Here is a tiny trained network, its code and every weight. The questions are about switching its units off for an input and a class, where a switched-off unit gives its printed mean instead of its output.

import numpy as np


def w(rows, s, z=0):
    codes = np.array(rows[::2]) - 128.0
    scale = np.full(codes.shape[1], s)
    scale[-1] = z or s
    return codes * scale


def norm(h):
    return h / np.sqrt((h * h).mean(-1, keepdims=True) + 1e-5)


def f(y):
    return np.maximum(y, 0)


def log_softmax(a):
    a = a - a.max(-1, keepdims=True)
    return a - np.log(np.exp(a).sum(-1, keepdims=True))


def net(x, mask):
    res = np.array(x, float).reshape(1, 7) / 4 @ E
    u = 0
    for l in range(2):
        y = f(norm(res) @ A[l][:, :-1].T + A[l][:, -1])
        res = res + np.where(mask[u : u + 4], y, B[l][:, -1]) @ B[l][:, :-1]
        u += 4
    return log_softmax(norm(res)[-1] @ U[:, :-1].T + U[:, -1])


A, B = {}, {}
E = w([
[108,254,119,80,224],'x0',
[32,159,200,109,127],'x1',
[126,126,125,124,122],'x2',
[130,131,130,129,127],'x3',
[130,71,190,21,120],'x4',
[129,122,136,133,142],'x5',
[125,128,129,125,126],'x6',
],0.0084)
A[0] = w([
[70,1,87,201,25,255],'L0N0',
[33,130,204,250,46,33],'L0N1',
[89,115,190,237,63,60],'L0N2',
[130,163,224,107,117,163],'L0N3',
],0.0073,0.0085)
B[0] = w([
[144,174,77,215,159,244],'L0N0',
[95,65,19,87,166,152],'L0N1',
[61,117,41,10,145,148],'L0N2',
[134,71,197,176,62,172],'L0N3',
],0.012,0.011)
A[1] = w([
[166,72,122,188,106,74],'L1N0',
[250,119,153,51,172,63],'L1N1',
[77,154,109,211,136,138],'L1N2',
[209,151,85,195,142,253],'L1N3',
],0.013,0.0037)
B[1] = w([
[122,190,248,110,96,172],'L1N0',
[119,16,16,161,121,162],'L1N1',
[202,109,120,193,64,215],'L1N2',
[61,139,214,16,148,248],'L1N3',
],0.012,0.013)
U = w([
[158,169,171,221,82,236],'0',
[128,112,194,23,149,210],'1',
[126,34,4,145,142,3],'2',
],0.014,0.00043)

Each question gives the input, the list of numbers given to net, and the class t.
The units are the neurons (one row each of A and B). Each row of codes is followed by its name. A weight is (code - 128) times the scale printed after its matrix; where a second scale follows, it is the last column's (A, B and U).
mask holds one flag per neuron, layer by layer. A switched-off neuron (its flag False) gives its mean, the last column of its row in B, instead of its output. The means were averaged over made-up inputs and are rounded, as every weight is.
A unit's drop is (log p(t) with every unit on - log p(t) with that unit switched off) / (log p(t) with every unit on - log p(t) with every unit switched off).
The circuit of an input: a set's keep is (log p(t) with only the set's units on - log p(t) with every unit switched off) / (log p(t) with every unit on - log p(t) with every unit switched off). Starting from all 8 units, units are removed one at a time, each time the one whose removal leaves the highest keep (on an exact tie, the one counted first), for as long as the keep stays at least 0.8.
units of the circuit, in order: the units of the circuit, biggest drop first
top k neurons: the k neurons with the biggest drops, biggest first
top k neurons in layer l: the k neurons of layer l with the biggest drops, biggest first
drop of u: that unit's drop, to one decimal
input [-2,7,-5,-5,3,2,-3], class 0: top 2 neurons : L1N3; L0N3
input [-6,4,1,7,3,-3,-4], class 0: units of the circuit, in order : L0N0
input [-2,1,-5,7,-5,-4,0], class 2: top 2 neurons : L0N2; L0N1
input [2,-5,-1,8,0,-5,-4], class 1: top 2 neurons : L1N3; L0N2
input [0,3,-5,2,6,-5,-7], class 0: top 3 neurons : L1N3; L0N3; L0N2
input [0,1,1,1,4,5,-1], class 0: top 2 neurons : L1N3; L0N3
input [8,-6,-6,-1,1,-3,-4], class 2: top 2 neurons : L1N1; L0N0
input [4,-4,2,8,-7,8,3], class 1: top 2 neurons : L1N3; L0N0
input [1,-3,-5,1,8,1,-2], class 2: top 2 neurons in layer 1 : L1N1; L1N3
input [2,-5,8,0,2,2,-6], class 2: top 2 neurons : L0N0; L1N1
input [-5,5,0,-3,-6,-5,-2], class 2: top 2 neurons in layer 0 : L0N1; L0N2
input [-1,8,2,-4,-8,-1,8], class 2: top 2 neurons in layer 0 : L0N1; L0N2
input [7,-5,8,5,1,4,-6], class 2: top 2 neurons in layer 1 : L1N1; L1N0
input [-5,5,-7,5,6,4,-8], class 0: top neuron in layer 1 : L1N3
input [7,-8,4,4,-1,3,-5], class 1: top 4 neurons : L1N3; L1N2; L0N2; L0N1
input [-7,-7,-6,1,3,2,5], class 1: top 2 neurons : L1N3; L0N3
input [2,0,-8,-5,-5,-6,-7], class 1: top 2 neurons : L1N3; L0N0
input [-8,-7,8,-3,3,7,5], class 1: top 2 neurons : L1N3; L0N3
input [0,1,0,-5,6,-4,2], class 0: top 3 neurons in layer 0 : L0N3; L0N2; L0N1
input [-3,5,7,-8,-3,-7,-1], class 2: units of the circuit, in order : L0N1
input [0,6,2,6,7,2,0], class 0: top 4 neurons : L1N3; L0N3; L0N2; L0N1
input [-7,-6,1,0,2,3,2], class 1: top 2 neurons in layer 1 : L1N3; L1N0
input [1,-1,0,-3,-5,-6,-1], class 1: top 2 neurons in layer 0 : L0N0; L0N3
input [1,-4,-2,6,-8,-2,-8], class 1: drop of L1N3 : 0.9
input [5,2,0,-5,-1,8,6], class 0: drop of L1N3 : 1.9
